Below is a small trained network, with its code and all its weights. Each question gives an input and a target symbol and asks what happens when units are switched off, that is, made to give their printed mean instead of their output.

import numpy as np


def w(rows, s, z=0):
    codes = np.array(rows[::2]) - 128.0
    scale = np.full(codes.shape[1], s)
    scale[-1] = z or s
    return codes * scale


def f(y):
    return y / 2 * (1 + np.tanh(0.7978845608 * (y + 0.044715 * y**3)))


def softmax(a):
    e = np.exp(a - a.max(-1, keepdims=True))
    return e / e.sum(-1, keepdims=True)


def log_softmax(a):
    a = a - a.max(-1, keepdims=True)
    return a - np.log(np.exp(a).sum(-1, keepdims=True))


def net(x, mask):
    ids = ['αβγδεζηθλμξπτψω'.index(c) for c in x.split()]
    T = len(ids)
    res = E[ids] + P[:T]
    u = 0
    for l in range(2):
        q, k, v = (res @ M[l].T for M in (Q, K, V))
        z = softmax(np.where(np.tri(T) > 0, q @ k.T / 2**0.5, -1e9)) @ v
        res = res + np.where(mask[u], z, O[l][:, -1]) @ O[l][:, :-1]
        u += 1
        y = f(res @ A[l][:, :-1].T + A[l][:, -1])
        res = res + np.where(mask[u : u + 4], y, B[l][:, -1]) @ B[l][:, :-1]
        u += 4
    return log_softmax(res[-1] @ U[:, :-1].T + U[:, -1])


Q, K, V, O, A, B = {}, {}, {}, {}, {}, {}
E = w([
[149,133,148,115,157,115,149,159,126,97],'α',
[91,181,160,156,98,84,140,82,175,168],'β',
[85,150,66,194,67,23,63,131,116,84],'γ',
[116,110,93,131,134,129,112,99,168,132],'δ',
[175,102,164,128,191,167,104,169,216,157],'ε',
[74,154,116,135,135,151,109,182,99,95],'ζ',
[140,44,42,92,148,59,69,157,93,64],'η',
[120,131,69,106,138,144,142,110,61,126],'θ',
[119,191,98,85,102,119,160,122,181,143],'λ',
[186,91,116,86,163,93,169,82,123,79],'μ',
[103,185,95,138,176,163,221,109,121,94],'ξ',
[116,130,171,188,142,59,96,31,78,177],'π',
[127,113,181,107,52,208,60,126,70,178],'τ',
[126,89,159,85,43,23,167,172,81,89],'ψ',
[141,151,166,170,128,253,195,163,72,138],'ω',
],0.017)
P = w([
[108,251,127,117,74,95,116,91,102,215],'0',
[156,172,141,89,60,199,25,110,138,96],'1',
[179,162,58,157,170,87,117,168,147,172],'2',
[83,90,87,95,128,92,132,92,188,145],'3',
[113,212,198,124,90,132,91,97,98,64],'4',
[222,151,111,200,190,143,126,190,156,126],'5',
[100,54,143,103,147,100,162,133,184,93],'6',
[64,162,166,74,117,158,103,110,62,84],'7',
[160,177,90,190,120,93,134,134,126,202],'8',
[78,16,109,87,134,158,142,110,124,162],'9',
[48,51,166,116,103,192,53,139,82,90],'10',
[178,123,72,148,156,81,170,159,119,115],'11',
[98,37,131,85,145,113,160,130,151,117],'12',
[45,120,151,150,141,159,84,124,110,46],'13',
],0.012)
Q[0] = w([
[132,173,95,62,148,143,55,86,109,145],'L0H0',
[158,210,117,154,255,65,93,167,95,170],'L0H0',
],0.0057)
K[0] = w([
[51,176,128,126,111,130,45,92,75,147],'L0H0',
[2,119,221,61,119,72,145,141,83,116],'L0H0',
],0.0058)
V[0] = w([
[3,231,89,160,218,168,22,24,86,117],'L0H0',
[33,70,179,111,36,213,75,202,134,136],'L0H0',
],0.0053)
O[0] = w([
[122,147,123,120,248,103,89,148,165,79,253],'L0H0',
[131,243,218,154,85,119,177,168,92,102,79],'L0H0',
],0.012,0.004)
A[0] = w([
[143,1,90,188,218,71,209,55,151,184,78],'L0N0',
[249,136,79,61,69,147,132,39,173,189,255],'L0N1',
[107,163,118,75,122,120,209,151,234,237,97],'L0N2',
[59,149,163,128,132,49,162,74,92,27,104],'L0N3',
],0.0054,0.0044)
B[0] = w([
[122,102,183,73,200,53,190,215,58,160,252],'L0N0',
[254,151,190,125,187,115,115,156,83,46,205],'L0N1',
[172,63,75,25,143,172,186,162,211,122,160],'L0N2',
[129,65,130,167,8,174,105,107,119,92,209],'L0N3',
],0.008,0.0038)
Q[1] = w([
[250,210,50,180,185,71,82,169,118,141],'L1H0',
[184,148,82,254,159,48,196,222,151,158],'L1H0',
],0.0052)
K[1] = w([
[71,55,185,108,102,157,150,99,106,159],'L1H0',
[61,2,134,136,130,236,167,60,42,139],'L1H0',
],0.0068)
V[1] = w([
[100,148,70,108,103,64,208,112,162,9],'L1H0',
[149,124,54,241,177,254,232,151,82,121],'L1H0',
],0.0067)
O[1] = w([
[93,53,32,69,71,115,186,104,78,78,213],'L1H0',
[135,109,83,122,242,209,84,249,113,136,2],'L1H0',
],0.011,0.0036)
A[1] = w([
[101,56,160,34,94,191,76,91,133,76,254],'L1N0',
[147,158,72,178,147,147,212,111,108,170,39],'L1N1',
[213,91,169,76,122,215,160,126,221,171,52],'L1N2',
[130,118,112,2,119,145,208,159,114,129,112],'L1N3',
],0.0073,0.0047)
B[1] = w([
[120,248,188,114,133,152,111,174,121,87,254],'L1N0',
[163,83,122,153,175,97,89,188,159,211,133],'L1N1',
[115,128,164,96,69,83,145,139,118,148,146],'L1N2',
[151,113,119,171,117,177,168,147,149,62,210],'L1N3',
],0.013,0.0097)
U = w([
[174,135,125,74,146,162,105,88,103,144,66],'α',
[71,134,122,43,117,151,157,51,162,172,3],'β',
[15,48,102,117,73,119,118,139,150,99,115],'γ',
[143,127,94,87,170,152,101,53,141,135,113],'δ',
[111,86,197,29,115,120,150,170,122,172,90],'ε',
[2,162,176,162,166,149,122,141,147,97,177],'ζ',
[178,107,78,53,98,82,86,117,76,144,125],'η',
[155,162,50,77,176,128,119,98,64,168,146],'θ',
[165,138,60,54,103,145,148,148,177,112,82],'λ',
[210,65,152,87,152,134,140,82,74,98,89],'μ',
[68,77,46,151,166,139,197,178,156,120,169],'ξ',
[61,108,189,159,194,38,190,140,79,152,137],'π',
[148,214,186,182,149,157,85,125,131,101,205],'τ',
[214,97,96,162,30,125,159,128,44,156,96],'ψ',
[203,165,107,162,138,157,90,222,74,197,56],'ω',
],0.0079,0.0054)

Each question gives the input, a string of symbols that net reads in full, and the target symbol t.
The units are the heads (2 rows each of Q, K, V and O) and the neurons (one row each of A and B). Each row of codes is followed by its name. A weight is (code - 128) times the scale printed after its matrix; where a second scale follows, it is the last column's (O, A, B and U).
mask holds one flag per unit, layer by layer, with each layer's heads first. A switched-off unit (its flag False) gives its mean, the last column of its rows in O or B, instead of its output. The means were averaged over made-up inputs and are rounded, as every weight is.
A unit's drop is (log p(t) with every unit on - log p(t) with that unit switched off) / (log p(t) with every unit on - log p(t) with every unit switched off).
The circuit of an input: a set's keep is (log p(t) with only the set's units on - log p(t) with every unit switched off) / (log p(t) with every unit on - log p(t) with every unit switched off). Starting from all 10 units, units are removed one at a time, each time the one whose removal leaves the highest keep (on an exact tie, the one counted first), for as long as the keep stays at least 0.8.
units of the circuit, in order: the units of the circuit, biggest drop first
k most important neurons: the k neurons with the biggest drops, biggest first
top k neurons in layer l: the k neurons of layer l with the biggest drops, biggest first
input β γ β α μ λ π λ β θ γ β δ η, target τ: top 2 neurons in layer 0 : (L0N3 L0N0)
input β μ ζ γ η β π ε θ ψ ω ξ, target ω: units of the circuit, in order : (L1H0)
input π ξ ξ θ, target ξ: units of the circuit, in order : (L0N0 L1N3 L0H0)
input μ ξ η τ β μ ε ω ξ, target ω: units of the circuit, in order : (L1H0 L1N1)
input ψ α β, target ψ: units of the circuit, in order : (L0H0 L1N0)
input ω α τ δ ξ β, target ξ: units of the circuit, in order : (L0N3 L1H0 L1N0 L0N1)
input ξ α ε, target ξ: 3 most important neurons : (L0N0 L1N0 L1N3)
input β ξ α ε δ τ ψ β θ ξ τ ψ, target ψ: top 2 neurons in layer 0 : (L0N3 L0N0)
input π β ε, target π: units of the circuit, in order : (L1H0 L0H0 L0N0 L1N0)
input θ α α μ δ τ τ δ π τ ε ξ ξ ψ, target τ: top 2 neurons in layer 0 : (L0N3 L0N0)
input ψ ζ θ, target ψ: units of the circuit, in order : (L0H0 L1H0)
input θ π ω ζ μ ξ δ, target ξ: 3 most important neurons : (L0N0 L1N3 L0N3)
input τ ω γ, target ω: units of the circuit, in order : (L1H0 L0N1)
input λ ζ θ δ ξ λ β θ μ, target μ: units of the circuit, in order : (L0N1 L1N0)
input ξ ψ τ η η ω ψ δ ξ β η, target ζ: units of the circuit, in order : (L1N0)
input ζ λ ξ τ ψ ξ, target ψ: units of the circuit, in order : (L0H0 L1N0)
input π η ψ α ξ ζ γ λ η γ ψ γ, target ψ: units of the circuit, in order : (L0H0 L1H0)
input ξ β ζ, target ξ: top 2 neurons in layer 0 : (L0N1 L0N3)
input π λ β μ, target μ: 2 most important neurons : (L0N0 L0N1)
input ζ π τ ξ ζ α δ γ θ ξ γ α, target ξ: units of the circuit, in order : (L1H0 L1N0)
input ζ τ ξ π ζ ξ ζ ω θ τ δ ζ, target τ: units of the circuit, in order : (L1H0)
input ξ δ β α, target ξ: 2 most important neurons : (L1N3 L0N0)
input ξ ξ η β δ θ ξ μ, target τ: 2 most important neurons : (L1N0 L0N3)
input τ δ ε η ω α λ, target λ: top 2 neurons in layer 0 : (L0N2 L0N1)
input ζ τ ξ ξ μ ξ μ ξ μ, target ξ: 2 most important neurons : (L0N3 L1N3)
input β ε η ξ ξ μ, target ξ: 2 most important neurons : (L1N3 L0N0)
input ζ ξ β ω ξ θ θ, target ξ: top neuron in layer 0 : (L0N0)
input β τ γ γ τ α ξ ξ δ, target ξ: 2 most important neurons : (L1N0 L0N3)
